cols: Z N P S R
<20>: [163 168 107 112  91]
<182>: [112  92 164 128  98]
<168>: [163 164 128  92 162]
<14>: [112  92 164 128  92]
[112  92 164 128  92]  <14>
down: [ 98 162  92]  R

cols: G U K D
<62>: [117 138 119 102]
<102>: [126 122 144 107]
<182>: [159 118 143 133]
<168>: [108 106 143 125]
<30>: [134 110 153 108]
<208>: [118 127 140 113]
<14>: [129 157 137 124]
<20>: [140 118 128 140]
<51>: [129 157 108 117]
<122>: [134 110 114 113]
gone <62>: [102 117 119]  [138]
[118 128 140]  <20>
next: [138 119]  [102]
[134 110 114 113]  <122>
[108 117]  <51>
[106 143 125]  <168>
[117 138 119]  <62>

cols: Y M C W F
<168>: [ 99 123 167 119 110]
<30>: [131 130 132 110  90]
<62>: [138 142 167 162  99]
<20>: [138 122 142  97 111]
<208>: [ 93 135 145 120 134]
<102>: [147 155 133 146 137]
<158>: [119 123  99 167 162]
gone <102>: [146 133 155 137]  [147]
back: [162 167  99]  <158>
down: [167 132 167 142]  C
[119 123  99 167]  <158>
next: [138 142]  [167]
gone <208>: [145 134  93 120]  [135]
gone <102>: [147 155 137 133]  [146]

cols: J L Q T X V A B E
<208>: [139 125 109 138 135 135 137 127 132]
<20>: [128 144 131 128 136 124 135 126 114]
<122>: [118 144 131 128 120 121 118 129 127]
<102>: [128 144 131 128 136 124 135 129 114]
<91>: [127 162 139 126 144 117 140 123  99]
down: [135 140]  A
[128 144 131 128 136 124 135 129 114]  <102>

cols: mam tor butan babed dotob
<14>: [132 138 147 152 134]
<122>: [145 146 139 136 120]
<208>: [158 116 144 105 117]
<182>: [145 148 120 150 123]
<168>: [132 138 147 127 115]
<30>: [ 98 118 118 124 145]
<51>: [124 127 157 153 116]
<102>: [152 151 113 141 108]
<62>: [148 145 136 139 113]
<20>: [102 108 116 127 114]
<158>: [132 138 147 127 146]
down: [158 145 132  98 124 152 148 102]  mam
[127 157]  <51>
down: [148 138 118 127 151 145]  tor
gone <122>: [136 146 120 139]  [145]
down: [147 139 144 120 147 118 157]  butan
back: [136 139 146 145]  <122>
[132 138 147 127 146]  <158>

cols: git Medil Famu lisu kalil Varif kif manis
<51>: [115 139 131 114 120 151 117 124]
<158>: [121  88 113 147 105 122 109 131]
<122>: [123 128 127 125 123 134 127 129]
<182>: [125 158 134 100 135 144 127 120]
<91>: [145 127 132 144 144 105 136 128]
<62>: [135 131 130 131 136 119 130 127]
<102>: [144 163 134 103 153 118 115 110]
<208>: [ 95  96 120 153 116 118 125 135]
<20>: [127 163 139 104 141 142 140 124]
<168>: [115 139 131 114 120 151 136 132]
<14>: [120 123 130 134 120 139 144 138]
<30>: [116 110 125 152 115 127 140 141]
back: [115 118]  <102>
gone <208>: [125  95 153 118 120 135 116]  [96]
back: [120  96]  <208>
back: [105 144 144]  <91>
[115 110]  <102>
[115 139 131 114 120 151 136 132]  <168>

cols: Dume Tuku Vero detus Falo pero tebob
<122>: [104 131 137 135 126 138 121]
<182>: [103 119 168 129 125 124 120]
<91>: [135 128 126 128 121 131 126]
<14>: [123 135 128 111 129 116 141]
<168>: [136 121 135 128 127 128 121]
<51>: [112 144 135 137 125 133 149]
<20>: [136 144 135 128 127 128 121]
<158>: [112 144 135 127 125 133 149]
down: [135 129 128]  detus
[136 121 135 128 127 128 121]  <168>
[136 144 135 128 127 128 121]  <20>
next: [121 135 128]  [127]

cols: gel zome Vedab Gelov rubok Teg fug tigig daz mado
<62>: [141 124 143 130 131 107 138 137 159 123]
<168>: [133 127 122 121 124 141 141 108 122 126]
<122>: [113 141 140 146 159 137 138 131 107 108]
gone <122>: [159 131 137 146 107 108 140 138 113]  [141]
next: [159 137 138 131 107]  [108]
gone <62>: [137 107 130 123 141 159 143 124 138]  [131]
next: [127 122 121 124 141 141]  [108]
back: [141 141 124 121]  <168>
down: [131 124]  rubok

cols: gubir gusad noze Nebok
<158>: [148 107 151 142]
<62>: [114 125 100 122]
<208>: [ 97 142 142  98]
<182>: [125 114 100 111]
<122>: [114 109 142 156]
gone <208>: [142  98 142]  [97]
next: [109 142]  [156]
back: [100 125 114]  <62>
down: [114  97 125 114]  gubir

cols: runib botad zike vifeg kag suv
<182>: [157 147 145  98 138 137]
<91>: [157 131 145  98 138 137]
<122>: [130 145 148 122 129 112]
down: [157 157]  runib
down: [138 129]  kag
[131 145]  <91>

cols: lin voteg ripor Fut zezuv
<62>: [127 122 120 131 135]
<182>: [113 120 119 133 142]
<20>: [127 114 120 137 146]
<91>: [127 106 120 137 157]
[127 106 120 137 157]  <91>
next: [114 120]  [137]
[127 114 120 137 146]  <20>
[131 135]  <62>
next: [122 120 131]  [135]

cols: zetab mev kom Dedim lusen sas nula der sib
<14>: [113 108 121 139 114 140 134 112 130]
<168>: [125 145 118 115 113 108 121 139 116]
<62>: [116 115 113 108 121 139 117 139 116]
gone <62>: [139 115 116 108 113 116 139 121]  [117]
down: [130 116]  sib
next: [118 115 113 108 121 139]  [116]
[116 115 113 108 121 139 117 139 116]  <62>
[113 108 121 139 117]  <62>

cols: zeso Taz vez muvi nos bezag
<91>: [147 153 123 124 144 120]
<102>: [137 115 135 121 120 129]
<122>: [138 123 146 113 147 136]
<51>: [168 142 145 129  94 113]
<158>: [109 129 129 149 107 130]
<168>: [109 129 119 149 107 122]
gone <158>: [107 149 129 109 129]  [130]
gone <122>: [113 123 138 147 136]  [146]
gone <168>: [149 109 107 129 119]  [122]
down: [153 115]  Taz

cols: von Rud leg deg
<91>: [124 124 127 110]
<158>: [128 125 124 139]
<30>: [123 124 139 125]
<168>: [130 126 121 129]
<208>: [133 130 135 108]
<62>: [136 125 130 118]
<20>: [127 139 137  93]
back: [135 130 133]  <208>
next: [125 124]  [139]
gone <208>: [130 133 108]  [135]
[125 124 139]  <158>
back: [139 124 125]  <158>

cols: Gutok subuz Tol niz suk rut Sisus
<122>: [114 121 122 130 120 122 130]
<158>: [121 114 124  99 130 109 145]
<182>: [132 130 110 134 144 129 135]
gone <158>: [145  99 124 114 130 121]  [109]
[114 121 122 130 120 122 130]  <122>
[114 124  99 130]  <158>
down: [124 110]  Tol

cols: tidog nepi gitug zuped tefel dape novo
<14>: [103 142 140 106 111 110 108]
<168>: [149 114 126 150 144 137 141]
<20>: [118 159 144 112 152 143 134]
<102>: [128 130 116 119 111 124 113]
<30>: [115 135 150 127 142 126 136]
<208>: [101 132 129 120 112 114 100]
<182>: [161 109 103 149 130 142 135]
<122>: [113 127 119 121 122 133 144]
<158>: [127 113 131 130 127 127 146]
<51>: [ 99 140 146 107 112 106 108]
down: [132 109]  nepi
gone <208>: [101 132 120 112 129 114]  [100]
next: [113 127]  [119]

cols: Ror dez zanu Zif Kidev mife
<51>: [128 125  88 103 135 126]
<91>: [112 142 142 108 130 112]
<30>: [146 119 109 142 142 108]
[109 142 142 108]  <30>
down: [108 142]  Zif

